Here is a tiny trained network, its code and every weight. The questions are about switching its units off for an input and a target symbol, where a switched-off unit gives its printed mean instead of its output.

import numpy as np


def w(rows, s, z=0):
    codes = np.array(rows[::2]) - 128.0
    scale = np.full(codes.shape[1], s)
    scale[-1] = z or s
    return codes * scale


def f(y):
    return y / 2 * (1 + np.tanh(0.7978845608 * (y + 0.044715 * y**3)))


def softmax(a):
    e = np.exp(a - a.max(-1, keepdims=True))
    return e / e.sum(-1, keepdims=True)


def log_softmax(a):
    a = a - a.max(-1, keepdims=True)
    return a - np.log(np.exp(a).sum(-1, keepdims=True))


def net(x, mask):
    ids = ['ΓΛΠΣΦαβδεηθμτ'.index(c) for c in x.split()]
    T = len(ids)
    res = E[ids] + P[:T]
    u = 0
    for l in range(2):
        q, k, v = (res @ M[l].T for M in (Q, K, V))
        z = softmax(np.where(np.tri(T) > 0, q @ k.T / 2**0.5, -1e9)) @ v
        res = res + np.where(mask[u], z, O[l][:, -1]) @ O[l][:, :-1]
        u += 1
        y = f(res @ A[l][:, :-1].T + A[l][:, -1])
        res = res + np.where(mask[u : u + 4], y, B[l][:, -1]) @ B[l][:, :-1]
        u += 4
    return log_softmax(res[-1] @ U[:, :-1].T + U[:, -1])


Q, K, V, O, A, B = {}, {}, {}, {}, {}, {}
E = w([
[170,100,75,126],'Γ',
[241,82,196,23],'Λ',
[252,135,100,187],'Π',
[171,184,86,93],'Σ',
[67,169,209,161],'Φ',
[160,164,111,211],'α',
[180,17,75,109],'β',
[110,202,150,173],'δ',
[101,82,45,20],'ε',
[118,79,163,207],'η',
[101,147,100,133],'θ',
[55,74,146,145],'μ',
[94,167,68,40],'τ',
],0.018)
P = w([
[121,96,3,165],'0',
[156,118,78,174],'1',
[145,117,75,163],'2',
[143,105,70,162],'3',
[139,120,65,169],'4',
[142,107,62,168],'5',
[143,112,51,161],'6',
[146,110,59,165],'7',
],0.0055)
Q[0] = w([
[78,101,247,144],'L0H1',
[113,78,187,116],'L0H1',
],0.015)
K[0] = w([
[51,132,78,222],'L0H1',
[2,6,19,194],'L0H1',
],0.0081)
V[0] = w([
[154,161,130,91],'L0H1',
[176,96,253,49],'L0H1',
],0.0058)
O[0] = w([
[129,220,146,41,118],'L0H1',
[121,29,214,2,3],'L0H1',
],0.006,0.0025)
A[0] = w([
[67,162,104,172,106],'L0N1',
[182,250,84,121,3],'L0N2',
[104,92,148,57,93],'L0N3',
[108,119,50,130,44],'L0N4',
],0.011,0.0049)
B[0] = w([
[54,124,151,138,206],'L0N1',
[171,249,130,104,253],'L0N2',
[200,176,161,189,145],'L0N3',
[98,115,70,105,165],'L0N4',
],0.011,0.0053)
Q[1] = w([
[117,128,140,9],'L1H1',
[145,56,78,40],'L1H1',
],0.012)
K[1] = w([
[36,194,1,101],'L1H1',
[125,101,24,168],'L1H1',
],0.0072)
V[1] = w([
[186,113,252,61],'L1H1',
[109,181,198,254],'L1H1',
],0.0059)
O[1] = w([
[255,133,182,37,2],'L1H1',
[139,147,195,209,211],'L1H1',
],0.0077,0.0057)
A[1] = w([
[10,125,250,180,6],'L1N1',
[190,115,27,237,39],'L1N2',
[253,68,165,139,116],'L1N3',
[60,34,77,35,75],'L1N4',
],0.0077,0.012)
B[1] = w([
[126,78,206,3,253],'L1N1',
[219,98,107,138,237],'L1N2',
[91,173,147,108,185],'L1N3',
[139,133,224,58,182],'L1N4',
],0.014,0.0057)
U = w([
[140,106,8,139,220],'Γ',
[217,170,161,66,82],'Λ',
[253,154,130,126,13],'Π',
[160,202,73,89,204],'Σ',
[134,148,175,75,2],'Φ',
[139,169,105,234,58],'α',
[235,96,90,51,89],'β',
[91,206,171,166,89],'δ',
[114,132,67,26,73],'ε',
[186,100,168,166,233],'η',
[25,149,46,202,84],'θ',
[32,115,78,112,138],'μ',
[43,157,20,86,91],'τ',
],0.012,0.0076)

Each question gives the input, a string of symbols that net reads in full, and the target symbol t.
The units are the heads (2 rows each of Q, K, V and O) and the neurons (one row each of A and B). Each row of codes is followed by its name. A weight is (code - 128) times the scale printed after its matrix; where a second scale follows, it is the last column's (O, A, B and U).
mask holds one flag per unit, layer by layer, with each layer's heads first. A switched-off unit (its flag False) gives its mean, the last column of its rows in O or B, instead of its output. The means were averaged over made-up inputs and are rounded, as every weight is.
A unit's drop is (log p(t) with every unit on - log p(t) with that unit switched off) / (log p(t) with every unit on - log p(t) with every unit switched off).
The circuit of an input: a set's keep is (log p(t) with only the set's units on - log p(t) with every unit switched off) / (log p(t) with every unit on - log p(t) with every unit switched off). Starting from all 10 units, units are removed one at a time, each time the one whose removal leaves the highest keep (on an exact tie, the one counted first), for as long as the keep stays at least 0.8.
circuit, biggest first: the units of the circuit, biggest drop first
most important unit: the unit with the biggest drop
k most important neurons of layer l: the k neurons of layer l with the biggest drops, biggest first
drop of u: that unit's drop, to one decimal
input Λ η μ, target Λ: most important unit => L1H1
input η μ Σ Λ, target η: circuit, biggest first => [L0N2 L1N1]
input ε Π Λ Γ Γ Σ, target ε: circuit, biggest first => [L0H1 L1H1]
input Σ Γ δ δ μ, target μ: circuit, biggest first => [L1N1 L1N2 L0N2 L0N1]
input Σ ε Π, target Π: 2 most important neurons of layer 1 => [L1N2 L1N1]
input Γ Σ Λ, target Γ: circuit, biggest first => [L1H1 L0H1 L1N1 L1N4]
input Λ Π Γ η, target Λ: circuit, biggest first => [L1H1 L1N3]
input δ Λ Π η δ η Σ, target δ: circuit, biggest first => [L0H1 L1H1 L1N2 L1N1]
input η Λ μ θ, target η: 3 most important neurons of layer 0 => [L0N3 L0N2 L0N4]
input Λ Π Σ, target Λ: circuit, biggest first => [L0H1 L0N3]
input Λ Γ η μ μ Σ δ, target Λ: 2 most important neurons of layer 0 => [L0N4 L0N3]
input Γ α Σ Λ, target Γ: 2 most important neurons of layer 0 => [L0N2 L0N4]
input η α δ Σ Λ, target η: circuit, biggest first => [L0H1 L0N2 L1H1]
input β Σ α τ Φ Σ Γ, target Γ: most important unit => L1N1
input Λ Σ β θ, target Λ: 2 most important neurons of layer 0 => [L0N4 L0N1]
input β Γ η τ, target τ: 2 most important neurons of layer 0 => [L0N2 L0N4]
input Σ Φ β δ Γ Φ, target Φ: 2 most important neurons of layer 0 => [L0N1 L0N2]
input Λ δ ε Σ α δ μ δ, target Λ: 2 most important neurons of layer 0 => [L0N3 L0N4]
input δ ε μ, target μ: 2 most important neurons of layer 1 => [L1N1 L1N2]
input η η η μ τ, target τ: 2 most important neurons of layer 0 => [L0N4 L0N2]
input Λ ε Φ Γ Σ Σ Φ, target Λ: most important unit => L1H1
input β α α Σ Σ Φ, target Φ: drop of L1H1 => 0.2
input η η θ, target θ: drop of L1N4 => 0.1
